Below is a small trained network, with its code and all its weights. Each question gives an input and a target symbol and asks what happens when units are switched off, that is, made to give their printed mean instead of their output.

import numpy as np


def w(rows, s, z=0):
    codes = np.array(rows[::2]) - 128.0
    scale = np.full(codes.shape[1], s)
    scale[-1] = z or s
    return codes * scale


def f(y):
    return y / 2 * (1 + np.tanh(0.7978845608 * (y + 0.044715 * y**3)))


def softmax(a):
    e = np.exp(a - a.max(-1, keepdims=True))
    return e / e.sum(-1, keepdims=True)


def log_softmax(a):
    a = a - a.max(-1, keepdims=True)
    return a - np.log(np.exp(a).sum(-1, keepdims=True))


def net(x, mask):
    ids = ['αβγδεζηθλμξπστψω'.index(c) for c in x.split()]
    T = len(ids)
    res = E[ids] + P[:T]
    r = res
    for j in range(3):
        rows = slice(4 * j, 4 * j + 4)
        q, k, v = (r @ M[0][rows].T for M in (Q, K, V))
        z = softmax(np.where(np.tri(T) > 0, q @ k.T / 4**0.5, -1e9)) @ v
        o = O[0][rows]
        res = res + np.where(mask[j], z, o[:, -1]) @ o[:, :-1]
    y = f(res @ A[0][:, :-1].T + A[0][:, -1])
    res = res + np.where(mask[3:11], y, B[0][:, -1]) @ B[0][:, :-1]
    return log_softmax(res[-1] @ U[:, :-1].T + U[:, -1])


Q, K, V, O, A, B = {}, {}, {}, {}, {}, {}
E = w([
[72,199,56],'α',
[146,46,148],'β',
[207,182,111],'γ',
[196,109,158],'δ',
[219,69,162],'ε',
[203,169,179],'ζ',
[45,197,28],'η',
[98,141,118],'θ',
[96,80,113],'λ',
[119,191,120],'μ',
[141,144,151],'ξ',
[79,179,64],'π',
[151,118,151],'σ',
[168,73,158],'τ',
[90,255,83],'ψ',
[39,97,43],'ω',
],0.0058)
P = w([
[102,136,162],'0',
[244,84,1],'1',
[77,160,200],'2',
[227,138,39],'3',
[82,151,190],'4',
[227,164,51],'5',
[87,141,180],'6',
[221,177,59],'7',
[91,136,176],'8',
[211,189,67],'9',
[93,133,172],'10',
[219,204,73],'11',
[96,132,168],'12',
[224,227,71],'13',
],0.0043)
Q[0] = w([
[117,131,121],'H0',
[143,145,171],'H0',
[133,120,119],'H0',
[117,115,96],'H0',
[95,44,98],'H1',
[117,84,99],'H1',
[94,183,2],'H1',
[99,119,184],'H1',
[128,124,97],'H2',
[192,154,105],'H2',
[138,138,151],'H2',
[76,113,173],'H2',
],0.026)
K[0] = w([
[137,138,132],'H0',
[81,121,112],'H0',
[137,116,131],'H0',
[164,132,140],'H0',
[104,55,59],'H1',
[110,100,81],'H1',
[6,191,63],'H1',
[152,79,169],'H1',
[169,118,127],'H2',
[155,111,47],'H2',
[91,133,114],'H2',
[69,149,192],'H2',
],0.026)
V[0] = w([
[143,66,97],'H0',
[154,96,87],'H0',
[108,140,155],'H0',
[172,69,59],'H0',
[135,143,60],'H1',
[142,105,199],'H1',
[108,158,31],'H1',
[70,153,107],'H1',
[152,134,103],'H2',
[139,128,113],'H2',
[243,122,2],'H2',
[43,136,198],'H2',
],0.0081)
O[0] = w([
[145,71,104,108],'H0',
[140,89,77,128],'H0',
[124,135,154,122],'H0',
[149,63,46,126],'H0',
[153,106,71,150],'H1',
[108,147,201,104],'H1',
[161,102,27,160],'H1',
[104,130,65,137],'H1',
[154,144,104,156],'H2',
[150,136,120,141],'H2',
[255,188,24,253],'H2',
[53,92,172,47],'H2',
],0.0087,0.0033)
A[0] = w([
[228,126,133,183],'N0',
[126,180,125,118],'N1',
[127,84,98,132],'N2',
[34,155,84,25],'N3',
[191,62,249,71],'N4',
[190,98,119,2],'N5',
[51,37,155,153],'N6',
[104,215,168,179],'N7',
],0.019,0.0053)
B[0] = w([
[95,161,56,253],'N0',
[104,135,168,156],'N1',
[95,125,102,135],'N2',
[9,150,161,133],'N3',
[72,4,170,149],'N4',
[148,63,210,165],'N5',
[220,111,35,140],'N6',
[195,179,213,160],'N7',
],0.034,0.016)
U = w([
[83,115,41,152],'α',
[145,251,83,126],'β',
[176,89,150,194],'γ',
[100,200,199,116],'δ',
[118,105,207,192],'ε',
[233,112,96,51],'ζ',
[50,147,170,110],'η',
[45,49,149,45],'θ',
[238,158,129,132],'λ',
[2,137,166,2],'μ',
[71,139,164,135],'ξ',
[166,52,108,70],'π',
[135,52,136,135],'σ',
[211,116,163,170],'τ',
[87,79,162,162],'ψ',
[209,196,172,114],'ω',
],0.0045,0.0066)

Each question gives the input, a string of symbols that net reads in full, and the target symbol t.
The units are the heads (4 rows each of Q, K, V and O) and the neurons (one row each of A and B). Each row of codes is followed by its name. A weight is (code - 128) times the scale printed after its matrix; where a second scale follows, it is the last column's (O, A, B and U).
mask holds one flag per unit, heads first, then neurons. A switched-off unit (its flag False) gives its mean, the last column of its rows in O or B, instead of its output. The means were averaged over made-up inputs and are rounded, as every weight is.
A unit's drop is (log p(t) with every unit on - log p(t) with that unit switched off) / (log p(t) with every unit on - log p(t) with every unit switched off).
The circuit of an input: a set's keep is (log p(t) with only the set's units on - log p(t) with every unit switched off) / (log p(t) with every unit on - log p(t) with every unit switched off). Starting from all 11 units, units are removed one at a time, each time the one whose removal leaves the highest keep (on an exact tie, the one counted first), for as long as the keep stays at least 0.8.
units of the circuit, in order: the units of the circuit, biggest drop first
k most important neurons: the k neurons with the biggest drops, biggest first
which heads matter: for each layer, one digit per head in row order, 1 if its drop is at least 0.15 and else 0, layers parted by /
input ξ ψ γ, target β: units of the circuit, in order	N5, N4
input τ λ ε λ ψ μ γ, target β: units of the circuit, in order	N4, N5
input ε ξ ψ μ, target α: units of the circuit, in order	N7, N0, H2
input δ λ ω σ ζ, target ε: units of the circuit, in order	H1, N4, H2, N7
input τ ζ ζ τ ε π, target α: units of the circuit, in order	N0, N7, H2
input μ σ δ ω π α ψ τ, target α: most important neuron	N0
input μ ζ ξ μ σ σ δ ζ ζ δ ξ β ψ δ, target β: units of the circuit, in order	N0, N4
input μ ζ ψ ξ, target α: units of the circuit, in order	N0, N7
input ψ ξ μ ξ θ ζ ζ σ ψ ζ λ τ ζ τ, target β: 2 most important neurons	N4, N0
input σ η τ α, target α: which heads matter	010
input λ ψ ε θ μ ξ, target α: 2 most important neurons	N7, N0
input σ α μ η, target α: 2 most important neurons	N0, N7
input λ ψ ω, target α: units of the circuit, in order	N6, N3, H2
input θ β η δ ψ γ ψ ζ, target α: which heads matter	011
input ψ γ ω, target α: units of the circuit, in order	N6, H2, N3
input μ ψ η, target μ: units of the circuit, in order	N3, H2
input π ξ ψ ψ θ ζ δ ξ ξ ψ, target β: units of the circuit, in order	N4, N5
input ξ ξ β ζ, target α: units of the circuit, in order	N0
input ζ η ψ π, target α: units of the circuit, in order	N7, N0, H2
input λ ζ τ σ ζ θ μ τ β ζ ψ τ, target β: units of the circuit, in order	N4
input α γ δ ξ τ ψ ξ μ, target α: 3 most important neurons	N0, N7, N5
input α α ξ ψ ψ ξ β ζ ξ δ, target α: 3 most important neurons	N0, N7, N5
input π ω ζ ψ λ, target ζ: 4 most important neurons	N6, N0, N4, N1
input α α ψ ε θ η, target α: 2 most important neurons	N7, N0
input ζ ψ θ ζ ξ μ ψ ψ, target β: units of the circuit, in order	N4, N0, H2
input β σ ζ γ, target α: which heads matter	101
input ψ ξ ζ θ ζ ζ μ π μ, target ω: 2 most important neurons	N0, N7
input ζ ξ ζ μ σ ε, target α: which heads matter	000
input ε ζ β, target π: which heads matter	011
